Below is a small trained network, with its code and all its weights. Each question gives an input and a class and asks what happens when units are switched off, that is, made to give their printed mean instead of their output.

import numpy as np


def w(rows, s, z=0):
    codes = np.array(rows[::2]) - 128.0
    scale = np.full(codes.shape[1], s)
    scale[-1] = z or s
    return codes * scale


def f(y):
    return y / 2 * (1 + np.tanh(0.7978845608 * (y + 0.044715 * y**3)))


def log_softmax(a):
    a = a - a.max(-1, keepdims=True)
    return a - np.log(np.exp(a).sum(-1, keepdims=True))


def net(x, mask):
    res = np.array(x, float).reshape(1, 5) / 4 @ E
    y = f(res @ A[0][:, :-1].T + A[0][:, -1])
    res = res + np.where(mask, y, B[0][:, -1]) @ B[0][:, :-1]
    return log_softmax(res[-1] @ U[:, :-1].T + U[:, -1])


A, B = {}, {}
E = w([
[134,79,221,206,177,197],'x0',
[141,117,123,123,145,123],'x1',
[45,70,107,42,113,214],'x2',
[127,130,132,123,136,126],'x3',
[10,111,72,197,190,68],'x4',
],0.013)
A[0] = w([
[189,135,215,54,103,158,134],'n1',
[88,55,79,49,137,236,112],'n2',
[104,79,200,228,174,196,119],'n3',
[54,94,95,191,168,112,119],'n4',
[247,113,180,85,63,183,139],'n5',
[104,168,22,78,103,64,93],'n6',
[114,160,39,61,103,58,114],'n7',
[148,180,129,213,147,92,90],'n8',
[176,226,107,216,148,73,78],'n9',
[198,175,190,190,132,45,81],'n10',
[89,157,115,186,172,76,108],'n11',
[133,170,98,134,154,170,2],'n12',
[37,57,131,80,115,211,61],'n13',
[40,141,75,165,194,82,131],'n14',
[173,174,72,62,82,116,139],'n15',
[120,84,183,185,182,168,104],'n16',
[102,159,85,66,112,51,111],'n17',
[183,158,151,196,143,88,84],'n18',
[99,53,210,219,174,183,109],'n19',
[23,109,85,222,183,104,145],'n20',
[125,102,186,202,180,206,123],'n21',
[47,37,86,68,117,197,60],'n22',
[21,67,114,179,171,73,122],'n23',
[172,72,182,168,99,189,111],'n24',
],0.012,0.0068)
B[0] = w([
[195,197,185,172,115,190,218],'n1',
[99,129,63,183,210,148,236],'n2',
[113,45,149,6,81,66,224],'n3',
[191,186,172,173,116,169,214],'n4',
[205,221,195,193,112,195,247],'n5',
[123,71,133,58,42,53,226],'n6',
[94,83,143,90,31,63,227],'n7',
[81,97,72,154,205,133,187],'n8',
[58,97,52,182,208,125,208],'n9',
[76,86,32,176,212,155,208],'n10',
[165,148,124,162,129,153,194],'n11',
[108,98,110,127,177,91,119],'n12',
[54,95,51,210,235,120,218],'n13',
[185,174,221,139,93,164,234],'n14',
[174,135,174,102,53,88,207],'n15',
[85,84,125,45,93,77,192],'n16',
[123,62,110,60,67,91,203],'n17',
[75,107,62,182,202,155,185],'n18',
[112,74,161,69,62,51,225],'n19',
[186,183,207,175,88,182,255],'n20',
[114,124,152,56,74,60,208],'n21',
[68,72,46,199,203,146,227],'n22',
[211,190,178,189,106,204,239],'n23',
[179,123,168,76,80,92,188],'n24',
],0.012,0.019)
U = w([
[239,211,203,163,114,231,247],'0',
[120,57,133,21,55,31,134],'1',
[60,71,22,195,254,171,1],'2',
],0.014,0.0049)

Each question gives the input, the list of numbers given to net, and the class t.
The units are the neurons (one row each of A and B). Each row of codes is followed by its name. A weight is (code - 128) times the scale printed after its matrix; where a second scale follows, it is the last column's (A, B and U).
mask holds one flag per neuron, in row order. A switched-off neuron (its flag False) gives its mean, the last column of its row in B, instead of its output. The means were averaged over made-up inputs and are rounded, as every weight is.
A unit's drop is (log p(t) with every unit on - log p(t) with that unit switched off) / (log p(t) with every unit on - log p(t) with every unit switched off).
unit that matters most: the unit with the biggest drop
top k neurons: the k neurons with the biggest drops, biggest first
drop when u is switched off: that unit's drop, to one decimal
input [7,-3,-8,-1,1], class 2: top 2 neurons : (n10, n18)
input [8,-3,6,-6,8], class 0: top 4 neurons : (n23, n20, n4, n14)
input [-8,-6,-8,-8,-1], class 1: unit that matters most : n6
input [-6,8,-1,-2,6], class 0: top 3 neurons : (n23, n14, n20)
input [5,8,-8,-8,6], class 2: top 2 neurons : (n9, n10)
input [-4,7,-8,4,-7], class 2: top 4 neurons : (n10, n9, n18, n20)
input [-7,1,7,2,8], class 0: top 2 neurons : (n23, n14)
input [-2,8,8,-5,8], class 0: top 3 neurons : (n23, n20, n14)
input [6,5,7,4,8], class 0: top 2 neurons : (n20, n23)
input [7,7,7,-8,2], class 1: drop when n24 is switched off : 0.1
input [1,-2,-4,-7,1], class 2: drop when n24 is switched off : 0.0
input [-4,4,-4,6,-3], class 1: drop when n23 is switched off : 0.5
